Below are the code and all the weights of a small trained network. Each question names an input and a class and asks about switching units off, where a switched-off unit gives its printed mean instead of its output.

import numpy as np


def w(rows, s, z=0):
    codes = np.array(rows[::2]) - 128.0
    scale = np.full(codes.shape[1], s)
    scale[-1] = z or s
    return codes * scale


def f(y):
    return np.maximum(y, 0)


def log_softmax(a):
    a = a - a.max(-1, keepdims=True)
    return a - np.log(np.exp(a).sum(-1, keepdims=True))


def net(x, mask):
    res = np.array(x, float).reshape(1, 4) / 4 @ E
    y = f(res @ A[0][:, :-1].T + A[0][:, -1])
    res = res + np.where(mask, y, B[0][:, -1]) @ B[0][:, :-1]
    return log_softmax(res[-1] @ U[:, :-1].T + U[:, -1])


A, B = {}, {}
E = w([
[164,227,4,146,34,106,161],'x0',
[213,186,224,254,131,202,85],'x1',
[39,155,97,107,187,173,199],'x2',
[22,58,210,249,72,164,211],'x3',
],0.0085)
A[0] = w([
[136,159,151,176,100,178,108,17],'n1',
[124,95,166,94,98,105,101,144],'n2',
[126,183,195,155,187,158,111,147],'n3',
[134,152,97,147,80,109,149,212],'n4',
[142,146,121,143,106,97,133,151],'n5',
[167,109,140,75,168,60,114,92],'n6',
[172,92,163,162,155,135,93,160],'n7',
[165,163,96,28,203,78,69,169],'n8',
[128,187,121,86,134,145,178,182],'n9',
[83,120,90,97,189,156,85,190],'n10',
[184,145,62,128,66,109,214,224],'n11',
[163,112,160,135,175,162,67,217],'n12',
[93,191,118,163,172,248,127,181],'n13',
[94,97,155,123,130,64,193,175],'n14',
[202,120,143,143,105,147,146,107],'n15',
[118,109,114,93,147,133,158,251],'n16',
[143,143,90,148,31,99,85,253],'n17',
[134,95,72,124,149,125,110,211],'n18',
],0.013,0.0027)
B[0] = w([
[106,99,141,138,58,89,118,187],'n1',
[70,154,221,143,68,199,152,157],'n2',
[210,130,132,77,70,237,202,201],'n3',
[133,210,174,54,157,241,127,183],'n4',
[192,191,78,56,185,218,116,157],'n5',
[95,169,117,150,2,36,108,186],'n6',
[181,34,219,103,190,127,134,186],'n7',
[105,248,75,226,108,67,80,252],'n8',
[189,132,92,109,198,115,85,171],'n9',
[114,116,64,48,59,165,166,178],'n10',
[185,121,144,25,235,189,162,214],'n11',
[187,23,135,7,16,68,201,197],'n12',
[122,234,82,157,103,162,182,214],'n13',
[83,85,185,105,210,45,63,182],'n14',
[188,90,142,110,167,154,139,173],'n15',
[140,65,145,52,107,112,198,169],'n16',
[124,205,106,73,221,174,102,207],'n17',
[92,154,138,143,81,86,154,162],'n18',
],0.0069,0.016)
U = w([
[60,33,191,89,221,75,110,165],'0',
[124,182,128,97,175,234,130,168],'1',
[122,75,61,201,158,134,51,3],'2',
[121,142,50,128,166,55,67,145],'3',
[182,70,160,36,86,169,198,69],'4',
[81,169,124,143,5,91,136,160],'5',
],0.011,0.0058)

Each question gives the input, the list of numbers given to net, and the class t.
The units are the neurons (one row each of A and B). Each row of codes is followed by its name. A weight is (code - 128) times the scale printed after its matrix; where a second scale follows, it is the last column's (A, B and U).
mask holds one flag per neuron, in row order. A switched-off neuron (its flag False) gives its mean, the last column of its row in B, instead of its output. The means were averaged over made-up inputs and are rounded, as every weight is.
A unit's drop is (log p(t) with every unit on - log p(t) with that unit switched off) / (log p(t) with every unit on - log p(t) with every unit switched off).
The circuit of an input: a set's keep is (log p(t) with only the set's units on - log p(t) with every unit switched off) / (log p(t) with every unit on - log p(t) with every unit switched off). Starting from the 12 units with the biggest drops (on a tie, the unit counted first), units are removed one at a time, each time the one whose removal leaves the highest keep (on an exact tie, the one counted first), for as long as the keep stays at least 0.8.
circuit, biggest first: the units of the circuit, biggest drop first
most important unit: the unit with the biggest drop
k most important neurons: the k neurons with the biggest drops, biggest first
drop of u: that unit's drop, to one decimal
input [-8,-2,-4,7], class 0: most important unit : n14
input [-2,0,-7,2], class 0: circuit, biggest first : n3, n13
input [-1,8,7,5], class 4: circuit, biggest first : n3, n8
input [-3,-4,-4,1], class 0: circuit, biggest first : n13, n3
input [1,-8,8,-1], class 3: circuit, biggest first : n8, n3
input [-7,5,-4,-7], class 4: 2 most important neurons : n12, n7
input [0,3,-2,-5], class 3: circuit, biggest first : n8, n4
input [2,-5,7,-2], class 3: circuit, biggest first : n3, n8
input [4,-6,6,-7], class 3: 2 most important neurons : n8, n9
input [-6,-8,5,-5], class 5: 2 most important neurons : n6, n10
input [3,3,-5,3], class 1: 3 most important neurons : n17, n12, n16
input [-1,-6,5,-8], class 3: 3 most important neurons : n9, n3, n12
input [-1,-1,7,7], class 0: 2 most important neurons : n14, n8
input [6,-8,3,-3], class 1: circuit, biggest first : n12
input [4,-7,0,4], class 0: 3 most important neurons : n14, n3, n13
input [2,-1,-2,-3], class 3: 2 most important neurons : n3, n8
input [-3,1,4,-1], class 4: 2 most important neurons : n8, n17
input [2,2,-6,6], class 1: 3 most important neurons : n12, n17, n16
input [3,-1,0,-5], class 3: drop of n3 : 0.2
input [0,-2,2,-6], class 3: drop of n9 : 0.2
